Here is a tiny trained network, its code and every weight. The questions are about switching its units off for an input and a class, where a switched-off unit gives its printed mean instead of its output.

import numpy as np


def w(rows, s, z=0):
    codes = np.array(rows[::2]) - 128.0
    scale = np.full(codes.shape[1], s)
    scale[-1] = z or s
    return codes * scale


def norm(h):
    return h / np.sqrt((h * h).mean(-1, keepdims=True) + 1e-5)


def f(y):
    return np.maximum(y, 0)


def log_softmax(a):
    a = a - a.max(-1, keepdims=True)
    return a - np.log(np.exp(a).sum(-1, keepdims=True))


def net(x, mask):
    res = np.array(x, float).reshape(1, 7) / 4 @ E
    u = 0
    for l in range(4):
        y = f(norm(res) @ A[l][:, :-1].T + A[l][:, -1])
        res = res + np.where(mask[u : u + 7], y, B[l][:, -1]) @ B[l][:, :-1]
        u += 7
    return log_softmax(norm(res)[-1] @ U[:, :-1].T + U[:, -1])


A, B = {}, {}
E = w([
[128,129,128,129,127],'x0',
[128,127,127,129,126],'x1',
[95,87,234,181,102],'x2',
[126,130,128,128,129],'x3',
[171,2,107,50,108],'x4',
[52,94,125,136,203],'x5',
[130,166,198,31,150],'x6',
],0.0081)
A[0] = w([
[125,206,160,54,169,59],'L0N1',
[236,165,126,156,54,25],'L0N2',
[177,177,23,79,254,54],'L0N3',
[160,127,19,59,194,54],'L0N4',
[177,64,29,195,122,4],'L0N5',
[130,163,85,208,117,111],'L0N6',
[107,90,105,154,225,96],'L0N7',
],0.01,0.0033)
B[0] = w([
[172,128,83,127,179,225],'L0N1',
[8,128,84,101,131,223],'L0N2',
[145,154,134,137,31,253],'L0N3',
[186,149,131,119,47,240],'L0N4',
[166,100,111,171,158,219],'L0N5',
[165,130,123,136,154,215],'L0N6',
[68,135,102,92,123,184],'L0N7',
],0.014,0.0051)
A[1] = w([
[176,146,176,73,118,74],'L1N1',
[71,100,255,144,103,159],'L1N2',
[195,82,119,77,97,77],'L1N3',
[108,73,191,162,123,78],'L1N4',
[75,110,134,80,84,246],'L1N5',
[174,107,173,132,153,143],'L1N6',
[69,71,129,160,129,124],'L1N7',
],0.012,0.0014)
B[1] = w([
[146,98,79,93,181,207],'L1N1',
[214,208,10,52,26,247],'L1N2',
[88,55,180,96,193,255],'L1N3',
[254,166,114,143,3,200],'L1N4',
[65,74,43,211,145,221],'L1N5',
[191,184,138,84,118,161],'L1N6',
[164,99,109,112,82,219],'L1N7',
],0.0076,0.0049)
A[2] = w([
[61,171,1,43,49,254],'L2N1',
[140,126,95,107,67,158],'L2N2',
[114,93,102,3,177,11],'L2N3',
[131,99,15,140,179,194],'L2N4',
[129,18,63,64,64,207],'L2N5',
[129,82,116,122,213,163],'L2N6',
[123,113,220,125,100,103],'L2N7',
],0.0063,0.003)
B[2] = w([
[4,54,138,158,154,244],'L2N1',
[47,155,170,161,161,180],'L2N2',
[180,151,84,150,184,146],'L2N3',
[158,133,255,154,150,181],'L2N4',
[81,191,204,183,147,215],'L2N5',
[147,107,93,111,76,143],'L2N6',
[246,212,160,147,113,128],'L2N7',
],0.0064,0.011)
A[3] = w([
[143,229,87,174,160,28],'L3N1',
[140,177,139,188,143,57],'L3N2',
[156,8,147,95,103,2],'L3N3',
[75,116,164,144,185,196],'L3N4',
[107,171,139,17,142,212],'L3N5',
[145,106,102,243,117,109],'L3N6',
[127,174,138,167,127,19],'L3N7',
],0.013,0.003)
B[3] = w([
[113,105,207,99,132,216],'L3N1',
[172,119,176,64,135,177],'L3N2',
[104,254,207,71,168,201],'L3N3',
[90,160,107,165,93,196],'L3N4',
[161,49,58,203,121,221],'L3N5',
[153,102,81,87,155,255],'L3N6',
[121,156,159,112,133,162],'L3N7',
],0.011,0.0072)
U = w([
[184,149,86,133,6,102],'0',
[84,105,90,171,142,254],'1',
[136,174,195,93,188,55],'2',
[222,58,78,157,203,91],'3',
],0.017,0.0039)

Each question gives the input, the list of numbers given to net, and the class t.
The units are the neurons (one row each of A and B). Each row of codes is followed by its name. A weight is (code - 128) times the scale printed after its matrix; where a second scale follows, it is the last column's (A, B and U).
mask holds one flag per neuron, layer by layer. A switched-off neuron (its flag False) gives its mean, the last column of its row in B, instead of its output. The means were averaged over made-up inputs and are rounded, as every weight is.
A unit's drop is (log p(t) with every unit on - log p(t) with that unit switched off) / (log p(t) with every unit on - log p(t) with every unit switched off).
The circuit of an input: a set's keep is (log p(t) with only the set's units on - log p(t) with every unit switched off) / (log p(t) with every unit on - log p(t) with every unit switched off). Starting from the 12 units with the biggest drops (on a tie, the unit counted first), units are removed one at a time, each time the one whose removal leaves the highest keep (on an exact tie, the one counted first), for as long as the keep stays at least 0.8.
circuit, biggest first: the units of the circuit, biggest drop first
top k neurons: the k neurons with the biggest drops, biggest first
top k neurons in layer l: the k neurons of layer l with the biggest drops, biggest first
input [0,4,-6,-3,6,4,1], class 0: top neuron in layer 3	L3N1
input [3,0,6,-2,4,-8,2], class 1: circuit, biggest first	L0N2, L1N5
input [-7,-3,-4,-6,-5,-3,7], class 3: top 3 neurons	L3N5, L0N1, L2N5
input [-4,-3,-6,-4,8,3,3], class 2: top 4 neurons	L3N3, L1N3, L1N2, L0N2
input [8,1,0,3,4,-5,-7], class 3: top 3 neurons	L0N5, L3N6, L2N1
input [-8,3,1,-3,6,0,3], class 2: top 2 neurons	L3N3, L0N2
input [-4,-8,6,-2,-8,6,-8], class 2: top 2 neurons	L3N5, L0N6
input [8,4,0,-1,8,5,6], class 2: top 2 neurons	L3N3, L0N2
input [-5,5,-5,8,-6,-5,0], class 2: top 4 neurons in layer 0	L0N6, L0N7, L0N1, L0N4
input [3,5,-4,-2,1,2,-6], class 3: top 4 neurons	L0N5, L3N6, L1N2, L1N4
input [2,5,-2,-5,3,0,1], class 2: top 2 neurons	L1N3, L3N3
input [8,8,6,6,6,3,2], class 0: top 2 neurons	L1N2, L1N4
input [3,6,-6,7,7,-5,5], class 2: top 3 neurons in layer 1	L1N3, L1N2, L1N5
input [6,7,0,-5,-5,-6,-1], class 1: circuit, biggest first	L0N2
input [4,-6,2,7,-3,0,-4], class 3: top 2 neurons in layer 3	L3N6, L3N3
input [4,2,-7,-2,-4,5,2], class 0: top 2 neurons	L0N3, L0N4
input [5,6,-7,7,1,0,6], class 0: top 2 neurons in layer 0	L0N3, L0N4
input [7,-2,4,8,0,7,8], class 3: top 3 neurons in layer 0	L0N2, L0N1, L0N3
input [-8,1,-6,2,-7,3,-3], class 2: top 3 neurons in layer 3	L3N1, L3N5, L3N2
input [-3,-1,-7,-6,-1,2,-3], class 0: circuit, biggest first	L0N3
